Below is a small trained network, with its code and all its weights. Each question gives an input and a class and asks what happens when units are switched off, that is, made to give their printed mean instead of their output.

import numpy as np


def w(rows, s, z=0):
    codes = np.array(rows[::2]) - 128.0
    scale = np.full(codes.shape[1], s)
    scale[-1] = z or s
    return codes * scale


def f(y):
    return np.maximum(y, 0)


def log_softmax(a):
    a = a - a.max(-1, keepdims=True)
    return a - np.log(np.exp(a).sum(-1, keepdims=True))


def net(x, mask):
    res = np.array(x, float).reshape(1, 6) / 4 @ E
    y = f(res @ A[0][:, :-1].T + A[0][:, -1])
    res = res + np.where(mask, y, B[0][:, -1]) @ B[0][:, :-1]
    return log_softmax(res[-1] @ U[:, :-1].T + U[:, -1])


A, B = {}, {}
E = w([
[73,168,153],'x0',
[85,180,28],'x1',
[74,1,84],'x2',
[58,166,228],'x3',
[132,103,162],'x4',
[141,126,74],'x5',
],0.0058)
A[0] = w([
[77,163,65,97],'N1',
[177,79,90,225],'N2',
[7,122,149,253],'N3',
[87,183,61,179],'N4',
[168,173,191,253],'N5',
[175,230,102,142],'N6',
],0.015,0.0033)
B[0] = w([
[188,89,108,182],'N1',
[234,154,56,219],'N2',
[213,132,249,253],'N3',
[204,146,78,204],'N4',
[176,211,204,230],'N5',
[60,229,63,217],'N6',
],0.017,0.0077)
U = w([
[171,76,65,140],'0',
[4,40,162,3],'1',
[34,182,69,76],'2',
[76,135,254,248],'3',
],0.0066,0.002)

Each question gives the input, the list of numbers given to net, and the class t.
The units are the neurons (one row each of A and B). Each row of codes is followed by its name. A weight is (code - 128) times the scale printed after its matrix; where a second scale follows, it is the last column's (A, B and U).
mask holds one flag per neuron, in row order. A switched-off neuron (its flag False) gives its mean, the last column of its row in B, instead of its output. The means were averaged over made-up inputs and are rounded, as every weight is.
A unit's drop is (log p(t) with every unit on - log p(t) with that unit switched off) / (log p(t) with every unit on - log p(t) with every unit switched off).
The circuit of an input: a set's keep is (log p(t) with only the set's units on - log p(t) with every unit switched off) / (log p(t) with every unit on - log p(t) with every unit switched off). Starting from all 6 units, units are removed one at a time, each time the one whose removal leaves the highest keep (on an exact tie, the one counted first), for as long as the keep stays at least 0.8.
units of the circuit, in order: the units of the circuit, biggest drop first
unit that matters most: the unit with the biggest drop
top k neurons: the k neurons with the biggest drops, biggest first
drop when u is switched off: that unit's drop, to one decimal
input [1,-1,-8,2,1,6], class 2: top 2 neurons => (N6 N3)
input [0,-4,-4,-7,-7,3], class 2: unit that matters most => N6
input [2,0,-4,-5,5,-5], class 2: units of the circuit, in order => (N3 N6)
input [0,1,-2,-3,6,-1], class 2: top 3 neurons => (N3 N1 N4)
input [0,2,-3,-6,-1,-4], class 2: units of the circuit, in order => (N6 N3)
input [-6,1,-5,-8,7,-7], class 2: top 2 neurons => (N3 N6)
input [-3,7,-3,2,3,-5], class 2: top 4 neurons => (N6 N3 N2 N4)
input [4,4,-4,-6,-8,-8], class 2: top 3 neurons => (N6 N3 N2)
input [-8,8,-8,4,-3,-8], class 2: drop when N6 is switched off => 0.5
input [-4,5,-8,-3,-6,5], class 2: drop when N6 is switched off => 2.0
input [2,1,-5,2,-1,4], class 2: drop when N6 is switched off => 0.6
input [-4,6,-8,-1,-5,6], class 2: drop when N6 is switched off => 2.0
